Here is a tiny trained network, its code and every weight. The questions are about switching its units off for an input and a class, where a switched-off unit gives its printed mean instead of its output.

import numpy as np


def w(rows, s, z=0):
    codes = np.array(rows[::2]) - 128.0
    scale = np.full(codes.shape[1], s)
    scale[-1] = z or s
    return codes * scale


def norm(h):
    return h / np.sqrt((h * h).mean(-1, keepdims=True) + 1e-5)


def f(y):
    return np.maximum(y, 0)


def log_softmax(a):
    a = a - a.max(-1, keepdims=True)
    return a - np.log(np.exp(a).sum(-1, keepdims=True))


def net(x, mask):
    res = np.array(x, float).reshape(1, 5) / 4 @ E
    u = 0
    for l in range(2):
        y = f(norm(res) @ A[l][:, :-1].T + A[l][:, -1])
        res = res + np.where(mask[u : u + 8], y, B[l][:, -1]) @ B[l][:, :-1]
        u += 8
    return log_softmax(norm(res)[-1] @ U[:, :-1].T + U[:, -1])


A, B = {}, {}
E = w([
[128,126,128,131,131,126,126],'x0',
[130,187,127,161,71,89,231],'x1',
[115,241,153,108,101,215,104],'x2',
[142,124,199,1,124,53,155],'x3',
[145,35,133,91,49,244,185],'x4',
],0.0063)
A[0] = w([
[119,183,150,48,111,128,152,128],'L0N1',
[192,15,132,156,178,50,174,2],'L0N2',
[176,81,203,44,128,81,141,80],'L0N3',
[143,105,111,100,95,206,199,91],'L0N4',
[54,92,113,32,145,180,16,124],'L0N5',
[64,185,157,155,31,83,254,44],'L0N6',
[177,104,95,89,87,143,141,4],'L0N7',
[140,122,36,204,110,187,133,156],'L0N8',
],0.0085,0.0036)
B[0] = w([
[56,125,195,203,121,117,129,192],'L0N1',
[188,209,186,180,109,254,165,222],'L0N2',
[27,71,141,184,92,89,83,209],'L0N3',
[116,174,70,67,215,103,166,211],'L0N4',
[236,160,106,180,77,129,111,230],'L0N5',
[238,138,76,160,69,109,44,234],'L0N6',
[129,43,119,34,113,141,143,147],'L0N7',
[59,112,203,120,69,51,106,253],'L0N8',
],0.0082,0.006)
A[1] = w([
[150,87,56,68,75,176,124,60],'L1N1',
[11,124,55,223,137,192,112,79],'L1N2',
[151,98,141,174,154,177,211,90],'L1N3',
[94,56,61,112,206,112,85,157],'L1N4',
[87,89,107,72,89,201,157,88],'L1N5',
[131,160,181,153,56,184,167,239],'L1N6',
[137,246,206,180,179,116,88,253],'L1N7',
[166,70,146,126,146,154,1,56],'L1N8',
],0.0083,0.0024)
B[1] = w([
[178,174,63,124,202,1,117,153],'L1N1',
[73,90,203,61,106,108,136,164],'L1N2',
[142,194,107,75,191,193,116,147],'L1N3',
[179,139,143,92,156,173,150,137],'L1N4',
[38,166,51,153,242,52,185,151],'L1N5',
[126,91,179,119,188,211,74,212],'L1N6',
[130,49,85,62,179,179,204,245],'L1N7',
[138,203,103,166,9,54,169,168],'L1N8',
],0.0068,0.011)
U = w([
[203,141,93,152,60,101,112,167],'0',
[9,79,193,122,101,86,110,122],'1',
[100,134,47,85,245,79,179,2],'2',
[133,113,170,115,182,203,143,213],'3',
],0.014,0.0015)

Each question gives the input, the list of numbers given to net, and the class t.
The units are the neurons (one row each of A and B). Each row of codes is followed by its name. A weight is (code - 128) times the scale printed after its matrix; where a second scale follows, it is the last column's (A, B and U).
mask holds one flag per neuron, layer by layer. A switched-off neuron (its flag False) gives its mean, the last column of its row in B, instead of its output. The means were averaged over made-up inputs and are rounded, as every weight is.
A unit's drop is (log p(t) with every unit on - log p(t) with that unit switched off) / (log p(t) with every unit on - log p(t) with every unit switched off).
The circuit of an input: a set's keep is (log p(t) with only the set's units on - log p(t) with every unit switched off) / (log p(t) with every unit on - log p(t) with every unit switched off). Starting from the 12 units with the biggest drops (on a tie, the unit counted first), units are removed one at a time, each time the one whose removal leaves the highest keep (on an exact tie, the one counted first), for as long as the keep stays at least 0.8.
units of the circuit, in order: the units of the circuit, biggest drop first
k most important neurons: the k neurons with the biggest drops, biggest first
k most important neurons of layer l: the k neurons of layer l with the biggest drops, biggest first
input [-3,7,-4,2,8], class 2: units of the circuit, in order => L0N4
input [6,0,-5,3,5], class 2: 2 most important neurons => L1N5, L0N4
input [-8,6,-6,6,-3], class 0: 2 most important neurons of layer 0 => L0N6, L0N8
input [4,-5,-2,2,6], class 2: 2 most important neurons => L0N6, L0N4
input [5,-2,3,3,3], class 1: 4 most important neurons => L0N1, L0N3, L0N6, L0N2
input [-7,4,4,-3,5], class 2: 3 most important neurons of layer 1 => L1N1, L1N8, L1N5
input [-5,7,0,6,-7], class 0: 4 most important neurons => L0N6, L0N4, L0N8, L1N5
input [-1,-2,3,8,-6], class 1: 4 most important neurons => L0N3, L0N1, L0N4, L0N2
input [5,-8,-2,-7,-7], class 0: 2 most important neurons => L1N8, L0N4
input [5,-4,3,-4,-5], class 2: 3 most important neurons of layer 0 => L0N6, L0N3, L0N2
input [1,-1,-8,4,-6], class 3: 2 most important neurons of layer 0 => L0N2, L0N4
input [-5,-3,-6,5,-3], class 3: 2 most important neurons of layer 1 => L1N7, L1N2
input [5,-1,-5,-2,-4], class 3: 2 most important neurons => L0N2, L0N4
input [-3,-7,-5,-6,6], class 0: units of the circuit, in order => L1N8
input [7,-8,6,-6,1], class 0: 2 most important neurons => L0N5, L1N8
input [-8,5,-8,-7,-5], class 3: 2 most important neurons => L0N2, L0N3
input [6,2,1,3,-2], class 1: 3 most important neurons of layer 0 => L0N1, L0N5, L0N3
input [4,6,5,1,7], class 2: 2 most important neurons => L0N4, L0N5
input [4,5,6,-8,3], class 1: 2 most important neurons => L0N8, L0N2
input [-5,-4,3,7,3], class 1: 3 most important neurons of layer 0 => L0N3, L0N1, L0N6
input [-7,-4,3,-6,6], class 1: units of the circuit, in order => L0N8
input [-4,-6,7,8,-3], class 1: 4 most important neurons of layer 0 => L0N3, L0N1, L0N2, L0N6
